Below are the code and all the weights of a small trained network. Each question names an input and a target symbol and asks about switching units off, where a switched-off unit gives its printed mean instead of its output.

import numpy as np


def w(rows, s, z=0):
    codes = np.array(rows[::2]) - 128.0
    scale = np.full(codes.shape[1], s)
    scale[-1] = z or s
    return codes * scale


def f(y):
    return y / 2 * (1 + np.tanh(0.7978845608 * (y + 0.044715 * y**3)))


def softmax(a):
    e = np.exp(a - a.max(-1, keepdims=True))
    return e / e.sum(-1, keepdims=True)


def log_softmax(a):
    a = a - a.max(-1, keepdims=True)
    return a - np.log(np.exp(a).sum(-1, keepdims=True))


def net(x, mask):
    ids = ['ΔΠΣΩαβγεζηθλμξτψ'.index(c) for c in x.split()]
    T = len(ids)
    res = E[ids] + P[:T]
    u = 0
    for l in range(2):
        r = res
        for j in range(3):
            rows = slice(2 * j, 2 * j + 2)
            q, k, v = (r @ M[l][rows].T for M in (Q, K, V))
            z = softmax(np.where(np.tri(T) > 0, q @ k.T / 2**0.5, -1e9)) @ v
            o = O[l][rows]
            res = res + np.where(mask[u + j], z, o[:, -1]) @ o[:, :-1]
        u += 3
        y = f(res @ A[l][:, :-1].T + A[l][:, -1])
        res = res + np.where(mask[u : u + 8], y, B[l][:, -1]) @ B[l][:, :-1]
        u += 8
    return log_softmax(res[-1] @ U[:, :-1].T + U[:, -1])


Q, K, V, O, A, B = {}, {}, {}, {}, {}, {}
E = w([
[63,70,150,142,154,166,182,70,212,130,189],'Δ',
[161,90,127,137,129,136,44,113,35,176,213],'Π',
[110,129,72,149,97,171,170,42,59,117,141],'Σ',
[186,117,112,93,152,140,113,189,46,127,131],'Ω',
[87,132,138,61,185,196,102,147,89,117,197],'α',
[33,160,132,81,178,92,168,79,110,169,135],'β',
[98,70,105,94,126,188,143,165,164,77,68],'γ',
[11,98,93,89,96,138,90,152,173,155,135],'ε',
[156,145,161,128,169,122,84,78,117,199,187],'ζ',
[136,207,149,104,177,151,106,57,187,111,79],'η',
[127,120,170,86,183,135,99,169,213,157,113],'θ',
[158,193,134,87,170,130,55,120,100,125,62],'λ',
[52,246,132,174,63,86,61,152,167,57,214],'μ',
[75,130,127,91,141,67,54,163,97,216,117],'ξ',
[182,85,97,186,80,99,118,101,178,174,48],'τ',
[218,107,137,143,140,217,77,113,144,110,157],'ψ',
],0.012)
P = w([
[90,191,214,173,12,169,119,159,92,149,93],'0',
[70,139,170,198,141,140,77,137,101,111,90],'1',
[116,97,160,90,94,91,91,94,131,86,125],'2',
[98,121,71,156,183,122,81,120,137,99,129],'3',
[153,96,72,38,99,83,89,82,168,97,162],'4',
[126,137,13,115,166,105,63,134,180,100,150],'5',
],0.011)
Q[0] = w([
[141,102,202,64,49,114,122,86,123,119,133],'L0H0',
[75,126,69,63,135,117,11,110,156,88,111],'L0H0',
[143,99,109,33,89,103,103,74,145,101,139],'L0H1',
[149,136,233,96,56,114,170,131,108,132,128],'L0H1',
[107,133,97,101,86,149,108,146,144,111,137],'L0H2',
[141,124,158,131,111,134,172,130,119,137,132],'L0H2',
],0.011)
K[0] = w([
[99,136,84,254,231,146,158,158,100,107,122],'L0H0',
[150,47,70,81,208,118,115,95,118,151,122],'L0H0',
[118,106,28,169,238,101,105,124,145,111,127],'L0H1',
[84,126,174,234,156,168,116,148,97,128,112],'L0H1',
[153,123,62,113,176,98,150,99,172,137,151],'L0H2',
[153,122,154,112,98,186,99,180,122,182,108],'L0H2',
],0.0082)
V[0] = w([
[63,144,133,43,142,65,40,163,131,134,84],'L0H0',
[141,99,122,172,93,2,100,106,109,206,96],'L0H0',
[156,89,136,62,187,141,168,127,101,191,67],'L0H1',
[179,174,149,118,151,76,121,130,128,95,146],'L0H1',
[133,102,75,70,139,65,206,79,143,129,138],'L0H2',
[114,155,142,203,92,64,114,150,118,58,172],'L0H2',
],0.0088)
O[0] = w([
[150,108,176,2,124,76,90,109,128,115,95,254],'L0H0',
[160,104,122,131,33,45,141,83,124,208,123,93],'L0H0',
[124,173,201,109,116,41,224,195,126,69,129,29],'L0H1',
[128,217,82,23,50,220,196,124,155,211,114,103],'L0H1',
[120,148,81,182,222,100,181,129,98,159,107,14],'L0H2',
[160,151,92,71,53,125,160,131,165,105,185,206],'L0H2',
],0.0071,0.0076)
A[0] = w([
[231,47,202,147,213,112,113,34,216,123,138,212],'L0N0',
[3,208,217,75,189,29,137,221,158,68,90,185],'L0N1',
[66,142,197,157,137,82,132,116,140,10,143,126],'L0N2',
[178,148,208,174,143,175,122,50,65,158,99,255],'L0N3',
[123,123,143,131,191,110,146,156,112,106,165,106],'L0N4',
[89,126,163,175,102,9,111,164,157,70,104,191],'L0N5',
[167,219,133,95,89,121,155,135,153,90,216,185],'L0N6',
[151,105,60,131,100,171,149,49,157,42,55,191],'L0N7',
],0.005,0.0031)
B[0] = w([
[192,219,106,222,202,163,79,156,143,255,126,219],'L0N0',
[161,138,187,41,144,122,162,140,158,58,126,254],'L0N1',
[106,175,111,149,152,140,144,110,168,39,161,197],'L0N2',
[124,76,247,150,181,148,69,78,82,130,66,153],'L0N3',
[106,127,167,192,215,103,166,131,101,89,100,113],'L0N4',
[160,145,145,144,60,42,113,140,124,121,158,193],'L0N5',
[138,194,106,156,61,148,157,94,140,114,108,227],'L0N6',
[113,100,124,136,186,111,94,98,166,49,95,226],'L0N7',
],0.0061,0.0046)
Q[1] = w([
[157,170,182,204,145,58,143,156,69,108,136],'L1H0',
[121,96,120,99,120,158,188,145,127,186,82],'L1H0',
[128,165,175,164,109,115,87,98,140,116,190],'L1H1',
[134,137,140,157,143,140,228,183,64,175,103],'L1H1',
[146,101,131,114,191,146,133,128,74,181,92],'L1H2',
[117,124,83,57,136,140,1,51,149,126,135],'L1H2',
],0.0081)
K[1] = w([
[171,104,253,150,186,151,145,111,51,173,19],'L1H0',
[163,201,190,213,46,103,145,186,107,69,174],'L1H0',
[107,37,50,73,166,166,86,46,120,165,82],'L1H1',
[64,127,250,201,39,128,130,163,108,88,104],'L1H1',
[126,235,192,222,32,98,157,192,113,72,170],'L1H2',
[187,189,38,114,161,100,99,118,121,115,186],'L1H2',
],0.0056)
V[1] = w([
[133,184,52,107,142,56,131,135,146,111,166],'L1H0',
[190,217,144,156,131,128,85,113,114,122,142],'L1H0',
[115,149,152,121,150,141,140,194,220,229,224],'L1H1',
[212,61,88,125,94,147,126,240,144,108,78],'L1H1',
[72,81,104,70,89,135,159,146,24,127,254],'L1H2',
[220,73,186,128,214,161,92,136,7,153,138],'L1H2',
],0.0073)
O[1] = w([
[135,134,173,152,71,159,90,103,91,111,94,115],'L1H0',
[167,160,148,112,61,181,169,132,90,175,145,244],'L1H0',
[132,127,243,152,128,136,110,131,142,151,250,55],'L1H1',
[240,31,114,141,90,153,155,179,126,51,138,109],'L1H1',
[184,214,97,139,166,79,59,125,59,92,166,73],'L1H2',
[139,118,79,59,123,155,144,156,79,174,179,1],'L1H2',
],0.011,0.0054)
A[1] = w([
[155,70,98,142,176,123,238,176,178,30,96,123],'L1N0',
[179,87,57,143,101,184,110,164,68,128,187,101],'L1N1',
[215,192,116,144,129,207,121,48,188,128,126,162],'L1N2',
[118,57,113,129,180,66,102,155,190,36,100,169],'L1N3',
[41,150,176,107,149,72,181,105,135,156,197,197],'L1N4',
[230,89,65,101,108,70,102,204,72,120,178,190],'L1N5',
[185,103,99,78,106,158,253,121,63,107,118,252],'L1N6',
[84,110,111,114,190,78,138,255,122,185,102,191],'L1N7',
],0.0064,0.0038)
B[1] = w([
[144,161,143,145,108,140,156,59,53,101,134,172],'L1N0',
[54,49,116,160,118,121,107,129,105,119,124,154],'L1N1',
[83,112,130,118,126,128,155,195,60,106,134,251],'L1N2',
[181,106,87,124,136,152,127,74,144,157,176,228],'L1N3',
[101,217,181,192,157,108,139,119,140,128,155,162],'L1N4',
[97,65,165,143,131,115,178,95,80,77,141,170],'L1N5',
[158,183,90,183,155,110,99,226,183,133,113,171],'L1N6',
[255,166,180,132,21,82,160,152,92,47,109,151],'L1N7',
],0.0086,0.011)
U = w([
[97,119,143,237,175,120,146,122,162,115,177,198],'Δ',
[102,94,91,115,97,119,106,96,26,164,176,69],'Π',
[95,155,2,174,168,105,103,119,99,161,94,254],'Σ',
[134,115,126,169,137,49,163,237,94,57,118,208],'Ω',
[110,157,121,35,213,181,82,156,82,62,180,92],'α',
[132,198,149,153,160,28,160,111,118,113,86,207],'β',
[188,123,116,124,132,165,183,51,120,90,164,178],'γ',
[142,64,98,121,167,79,9,89,219,110,169,129],'ε',
[196,190,103,140,84,173,120,91,83,226,193,166],'ζ',
[62,109,156,82,110,173,197,93,128,132,89,104],'η',
[187,109,227,107,111,136,162,176,179,89,185,79],'θ',
[200,174,79,52,90,134,91,196,135,145,83,37],'λ',
[113,117,182,188,103,167,38,98,77,101,74,30],'μ',
[182,118,183,89,69,8,138,110,84,128,128,69],'ξ',
[164,89,104,231,56,75,168,125,153,180,117,238],'τ',
[104,70,78,135,136,208,104,193,153,138,177,99],'ψ',
],0.0055,0.0036)

Each question gives the input, a string of symbols that net reads in full, and the target symbol t.
The units are the heads (2 rows each of Q, K, V and O) and the neurons (one row each of A and B). Each row of codes is followed by its name. A weight is (code - 128) times the scale printed after its matrix; where a second scale follows, it is the last column's (O, A, B and U).
mask holds one flag per unit, layer by layer, with each layer's heads first. A switched-off unit (its flag False) gives its mean, the last column of its rows in O or B, instead of its output. The means were averaged over made-up inputs and are rounded, as every weight is.
A unit's drop is (log p(t) with every unit on - log p(t) with that unit switched off) / (log p(t) with every unit on - log p(t) with every unit switched off).
The circuit of an input: a set's keep is (log p(t) with only the set's units on - log p(t) with every unit switched off) / (log p(t) with every unit on - log p(t) with every unit switched off). Starting from the 12 units with the biggest drops (on a tie, the unit counted first), units are removed one at a time, each time the one whose removal leaves the highest keep (on an exact tie, the one counted first), for as long as the keep stays at least 0.8.
units of the circuit, in order: the units of the circuit, biggest drop first
most important unit: the unit with the biggest drop
k most important neurons: the k neurons with the biggest drops, biggest first
k most important neurons of layer l: the k neurons of layer l with the biggest drops, biggest first
which heads matter: for each layer, one digit per head in row order, 1 if its drop is at least 0.15 and else 0, layers parted by /
input Ω ζ γ ξ α β, target β: which heads matter	011 / 010
input ψ λ μ η, target μ: which heads matter	010 / 101
input γ γ α, target α: which heads matter	100 / 001
input μ α θ, target α: units of the circuit, in order	L0H1, L0H0, L1H2
input γ μ ξ, target μ: which heads matter	011 / 101
input μ ε α μ α Ω, target Ω: units of the circuit, in order	L1H1, L1N5, L1N6, L1H2
input ζ Π ψ ζ θ, target θ: 2 most important neurons	L0N0, L1N3
input μ θ ψ, target θ: units of the circuit, in order	L1H1, L0H1, L0H2
input ε Ω μ, target Ω: which heads matter	000 / 011
input γ η α Σ Σ Π, target Π: units of the circuit, in order	L1H2, L1N5, L1N1
input μ μ μ, target μ: which heads matter	001 / 101
input Ω μ ζ τ ψ μ, target ζ: 2 most important neurons of layer 0	L0N0, L0N6
input μ ε μ η, target η: units of the circuit, in order	L1H2, L1H1
input μ ψ Δ μ, target ψ: most important unit	L0H1
input μ η ε, target η: units of the circuit, in order	L1H2, L0H1
input μ Ω ψ, target Ω: 3 most important neurons of layer 1	L1N6, L1N5, L1N2
input α ε μ α α, target α: units of the circuit, in order	L0H0, L1H2
input θ Ω γ, target γ: units of the circuit, in order	L1N0, L1N3, L1H1, L1H0
input μ μ μ ε ξ ε, target ξ: which heads matter	101 / 100
input η λ μ β, target μ: most important unit	L1H0
input τ ε ψ, target ψ: which heads matter	000 / 001
input ξ μ α, target μ: 2 most important neurons	L0N2, L0N5
input μ γ μ ζ, target ζ: which heads matter	001 / 110
input μ β Δ ψ ε Π, target ε: which heads matter	001 / 101
input α λ ψ β μ, target β: which heads matter	011 / 010
input α ε γ, target γ: 2 most important neurons of layer 1	L1N0, L1N3
input Δ λ θ, target θ: which heads matter	000 / 011
input γ Σ Σ Ω, target Ω: which heads matter	000 / 001
input γ μ μ Π, target Π: which heads matter	001 / 001
input μ α α ε μ, target α: units of the circuit, in order	L1H2, L0H1, L0H0
